Below is a small trained network, with its code and all its weights. Each question gives an input and a target symbol and asks what happens when units are switched off, that is, made to give their printed mean instead of their output.

import numpy as np


def w(rows, s, z=0):
    codes = np.array(rows[::2]) - 128.0
    scale = np.full(codes.shape[1], s)
    scale[-1] = z or s
    return codes * scale


def f(y):
    return np.maximum(y, 0)


def softmax(a):
    e = np.exp(a - a.max(-1, keepdims=True))
    return e / e.sum(-1, keepdims=True)


def log_softmax(a):
    a = a - a.max(-1, keepdims=True)
    return a - np.log(np.exp(a).sum(-1, keepdims=True))


def net(x, mask):
    ids = ['γδζηθμξσψ'.index(c) for c in x.split()]
    T = len(ids)
    res = E[ids] + P[:T]
    r = res
    for j in range(3):
        rows = slice(3 * j, 3 * j + 3)
        q, k, v = (r @ M[0][rows].T for M in (Q, K, V))
        z = softmax(np.where(np.tri(T) > 0, q @ k.T / 3**0.5, -1e9)) @ v
        o = O[0][rows]
        res = res + np.where(mask[j], z, o[:, -1]) @ o[:, :-1]
    y = f(res @ A[0][:, :-1].T + A[0][:, -1])
    res = res + np.where(mask[3:27], y, B[0][:, -1]) @ B[0][:, :-1]
    return log_softmax(res[-1] @ U[:, :-1].T + U[:, -1])


Q, K, V, O, A, B = {}, {}, {}, {}, {}, {}
E = w([
[130,62,125,193,129,154,84,109,98,163],'γ',
[139,139,99,62,67,76,91,223,189,170],'δ',
[114,197,138,41,150,75,127,206,147,146],'ζ',
[139,103,151,220,80,83,127,120,70,138],'η',
[188,122,163,167,193,156,197,115,77,113],'θ',
[240,70,161,146,183,84,141,154,62,33],'μ',
[214,142,99,195,134,65,112,57,127,136],'ξ',
[168,66,184,149,122,167,201,44,126,85],'σ',
[125,52,174,78,162,165,129,132,249,44],'ψ',
],0.02)
P = w([
[101,150,45,155,70,158,80,137,38,96],'0',
[126,72,54,165,181,91,159,144,106,137],'1',
[136,71,66,153,204,44,150,142,113,138],'2',
[131,96,130,128,169,103,134,123,113,121],'3',
[128,82,156,86,112,111,122,128,91,131],'4',
[150,53,164,119,183,49,152,127,141,162],'5',
[176,63,180,95,150,23,136,114,109,153],'6',
[150,86,238,64,91,107,130,110,116,144],'7',
[166,74,228,78,105,44,123,112,118,171],'8',
[211,44,235,66,109,11,119,113,102,166],'9',
],0.011)
Q[0] = w([
[255,32,132,181,174,20,134,127,14,138],'head 1',
[167,130,144,112,102,79,122,107,35,175],'head 1',
[177,87,88,219,146,201,129,9,5,123],'head 1',
[236,76,105,185,188,23,200,125,27,188],'head 2',
[49,211,163,27,155,148,120,233,206,136],'head 2',
[154,188,103,62,43,78,129,155,125,170],'head 2',
[113,167,203,49,143,57,149,213,177,232],'head 3',
[198,126,144,174,104,129,139,69,55,156],'head 3',
[108,88,147,155,147,51,118,145,138,132],'head 3',
],0.0092)
K[0] = w([
[140,162,134,110,60,203,34,115,69,75],'head 1',
[122,185,165,76,121,119,83,125,66,145],'head 1',
[89,152,35,139,130,171,155,178,87,110],'head 1',
[169,201,112,80,30,208,125,120,15,71],'head 2',
[192,112,239,130,132,83,154,103,133,172],'head 2',
[160,153,200,106,114,114,150,125,104,191],'head 2',
[127,139,251,127,98,56,100,126,162,112],'head 3',
[103,172,75,142,85,140,151,108,44,95],'head 3',
[136,107,196,152,71,124,118,90,103,87],'head 3',
],0.012)
V[0] = w([
[27,59,186,153,108,109,142,204,98,141],'head 1',
[70,122,94,132,159,165,82,104,107,255],'head 1',
[184,107,135,159,190,125,40,225,54,99],'head 1',
[117,176,188,109,214,220,204,156,125,134],'head 2',
[114,240,140,128,135,47,180,140,75,161],'head 2',
[124,115,138,68,140,87,58,194,182,116],'head 2',
[131,93,137,138,90,142,182,122,85,177],'head 3',
[122,185,146,105,131,88,153,161,75,178],'head 3',
[70,102,153,137,66,111,130,133,136,39],'head 3',
],0.0097)
O[0] = w([
[81,136,93,35,150,219,64,81,141,109,134],'head 1',
[181,152,160,41,56,104,128,70,81,159,66],'head 1',
[75,112,124,132,74,119,130,74,140,46,248],'head 1',
[213,104,100,143,69,181,68,93,150,93,40],'head 2',
[107,4,87,161,176,156,119,23,158,205,108],'head 2',
[135,93,43,117,83,105,199,198,100,92,91],'head 2',
[94,127,150,124,100,142,108,150,102,87,162],'head 3',
[140,99,69,133,96,61,36,133,111,108,125],'head 3',
[110,99,120,122,220,217,162,146,114,103,157],'head 3',
],0.011,0.013)
A[0] = w([
[119,149,126,146,137,211,206,77,107,107,84],'neuron 1',
[152,109,106,29,132,126,95,123,155,235,45],'neuron 2',
[152,96,119,220,106,129,153,81,115,92,85],'neuron 3',
[186,111,73,140,118,132,178,81,82,170,118],'neuron 4',
[133,202,178,141,123,168,113,143,110,104,81],'neuron 5',
[158,157,177,174,146,188,106,132,89,156,15],'neuron 6',
[165,162,74,98,169,209,86,100,203,155,58],'neuron 7',
[83,136,94,60,82,94,111,131,158,174,3],'neuron 8',
[163,103,148,150,103,125,105,171,190,120,132],'neuron 9',
[116,109,136,146,159,128,138,62,118,136,78],'neuron 10',
[150,71,134,213,155,146,156,116,102,162,53],'neuron 11',
[186,131,132,162,70,155,168,117,157,107,106],'neuron 12',
[120,95,166,133,124,142,91,59,99,140,88],'neuron 13',
[169,119,165,157,79,115,96,111,81,123,84],'neuron 14',
[147,200,122,130,169,197,97,142,209,120,96],'neuron 15',
[176,87,145,154,126,146,98,99,133,117,194],'neuron 16',
[140,92,65,139,152,127,122,150,138,110,81],'neuron 17',
[102,120,96,89,102,142,96,116,166,119,40],'neuron 18',
[177,148,54,56,43,138,152,141,122,135,55],'neuron 19',
[133,124,50,77,145,153,95,153,185,118,89],'neuron 20',
[159,120,152,141,101,95,110,183,144,134,151],'neuron 21',
[86,147,118,168,86,132,103,120,55,132,93],'neuron 22',
[156,128,177,131,100,166,2,67,153,136,90],'neuron 23',
[89,177,110,97,139,149,39,177,172,161,61],'neuron 24',
],0.0098,0.0051)
B[0] = w([
[147,126,124,162,102,52,98,120,129,153,212],'neuron 1',
[146,164,87,106,130,176,195,48,72,154,157],'neuron 2',
[145,156,136,60,104,135,98,123,146,148,254],'neuron 3',
[97,72,141,141,112,158,98,189,149,174,161],'neuron 4',
[100,110,72,86,145,176,120,112,167,167,217],'neuron 5',
[108,127,100,120,149,124,160,145,178,123,165],'neuron 6',
[106,121,96,166,97,154,141,229,138,73,136],'neuron 7',
[103,184,77,142,101,179,143,129,105,63,170],'neuron 8',
[82,127,142,119,145,69,122,88,58,156,177],'neuron 9',
[155,107,140,133,94,179,86,189,59,124,227],'neuron 10',
[166,182,165,57,79,119,121,145,158,82,225],'neuron 11',
[100,163,100,162,149,150,132,87,99,138,153],'neuron 12',
[184,143,89,154,153,152,124,156,128,105,233],'neuron 13',
[133,144,86,122,130,141,169,107,166,148,181],'neuron 14',
[116,83,110,132,119,105,113,103,129,224,185],'neuron 15',
[105,137,100,138,105,157,183,174,153,122,185],'neuron 16',
[91,147,204,119,129,153,113,105,131,165,190],'neuron 17',
[151,148,117,138,119,123,112,122,146,37,147],'neuron 18',
[106,108,199,254,157,178,71,184,86,171,147],'neuron 19',
[211,148,225,156,157,153,111,50,174,133,172],'neuron 20',
[88,133,115,131,130,175,139,114,88,165,183],'neuron 21',
[193,119,140,104,174,132,131,105,168,134,192],'neuron 22',
[155,109,73,164,167,66,170,141,116,112,210],'neuron 23',
[185,178,190,128,73,74,143,147,145,120,158],'neuron 24',
],0.0082,0.013)
U = w([
[141,110,151,180,194,158,44,52,16,145,196],'γ',
[25,74,35,113,110,4,179,108,82,158,141],'δ',
[220,171,73,153,140,103,159,138,124,81,88],'ζ',
[97,152,127,137,196,147,172,135,221,169,143],'η',
[103,241,95,3,110,142,143,30,88,120,163],'θ',
[102,243,107,168,82,179,142,217,50,118,4],'μ',
[200,203,211,154,91,51,90,162,84,171,71],'ξ',
[153,120,91,56,73,126,59,172,128,145,177],'σ',
[60,153,141,148,100,66,75,133,211,36,132],'ψ',
],0.0042,0.003)

Each question gives the input, a string of symbols that net reads in full, and the target symbol t.
The units are the heads (3 rows each of Q, K, V and O) and the neurons (one row each of A and B). Each row of codes is followed by its name. A weight is (code - 128) times the scale printed after its matrix; where a second scale follows, it is the last column's (O, A, B and U).
mask holds one flag per unit, heads first, then neurons. A switched-off unit (its flag False) gives its mean, the last column of its rows in O or B, instead of its output. The means were averaged over made-up inputs and are rounded, as every weight is.
A unit's drop is (log p(t) with every unit on - log p(t) with that unit switched off) / (log p(t) with every unit on - log p(t) with every unit switched off).
The circuit of an input: a set's keep is (log p(t) with only the set's units on - log p(t) with every unit switched off) / (log p(t) with every unit on - log p(t) with every unit switched off). Starting from the 12 units with the biggest drops (on a tie, the unit counted first), units are removed one at a time, each time the one whose removal leaves the highest keep (on an exact tie, the one counted first), for as long as the keep stays at least 0.8.
circuit, biggest first: the units of the circuit, biggest drop first
k most important neurons: the k neurons with the biggest drops, biggest first
which heads matter: for each layer, one digit per head in row order, 1 if its drop is at least 0.15 and else 0, layers parted by /
drop when u is switched off: that unit's drop, to one decimal
input γ ζ θ ζ η θ μ μ ζ μ, target θ: circuit, biggest first => (head 1)
input ζ η ζ δ γ ζ, target γ: which heads matter => 010
input ξ ξ ζ ζ ζ σ, target ξ: circuit, biggest first => (head 1; neuron 11)
input ζ η μ γ ξ μ ξ μ, target σ: which heads matter => 010
input ψ μ η γ δ, target θ: which heads matter => 110
input θ μ ξ θ δ η, target ζ: circuit, biggest first => (head 2; neuron 23; neuron 13; neuron 16)
input δ ζ θ θ ζ η γ ζ, target θ: circuit, biggest first => (head 1; neuron 2)
input η σ σ μ μ σ, target γ: circuit, biggest first => (head 2; neuron 10)
input μ ψ η, target ψ: which heads matter => 100
input σ μ θ ψ μ δ, target η: which heads matter => 101
input μ σ ζ η δ ξ ζ μ ψ ψ, target η: which heads matter => 101
input ξ η ζ θ μ μ δ γ μ η, target ξ: which heads matter => 110
input θ ξ η μ ξ μ δ ξ γ, target ζ: 2 most important neurons => (neuron 23; neuron 13)
input ψ σ ψ σ η ψ η ξ θ, target μ: circuit, biggest first => (head 2)
input σ θ μ μ ψ ψ μ σ θ, target η: 2 most important neurons => (neuron 6; neuron 5)
input η μ γ μ σ θ σ σ ζ, target ξ: which heads matter => 101
input ξ ζ ψ γ μ, target ξ: which heads matter => 110
input η η η, target γ: which heads matter => 110
input η ζ ζ ζ θ ζ δ, target ζ: which heads matter => 010
input μ ξ η η ψ ψ ζ γ θ, target ψ: circuit, biggest first => (head 1)
input μ ψ ξ ξ γ η ξ δ, target δ: which heads matter => 100
input γ ξ ζ ζ δ, target γ: 2 most important neurons => (neuron 19; neuron 20)
input σ θ η δ, target ζ: drop when neuron 7 is switched off => 0.2
input θ δ μ ξ ξ ξ, target ζ: drop when neuron 23 is switched off => 0.5
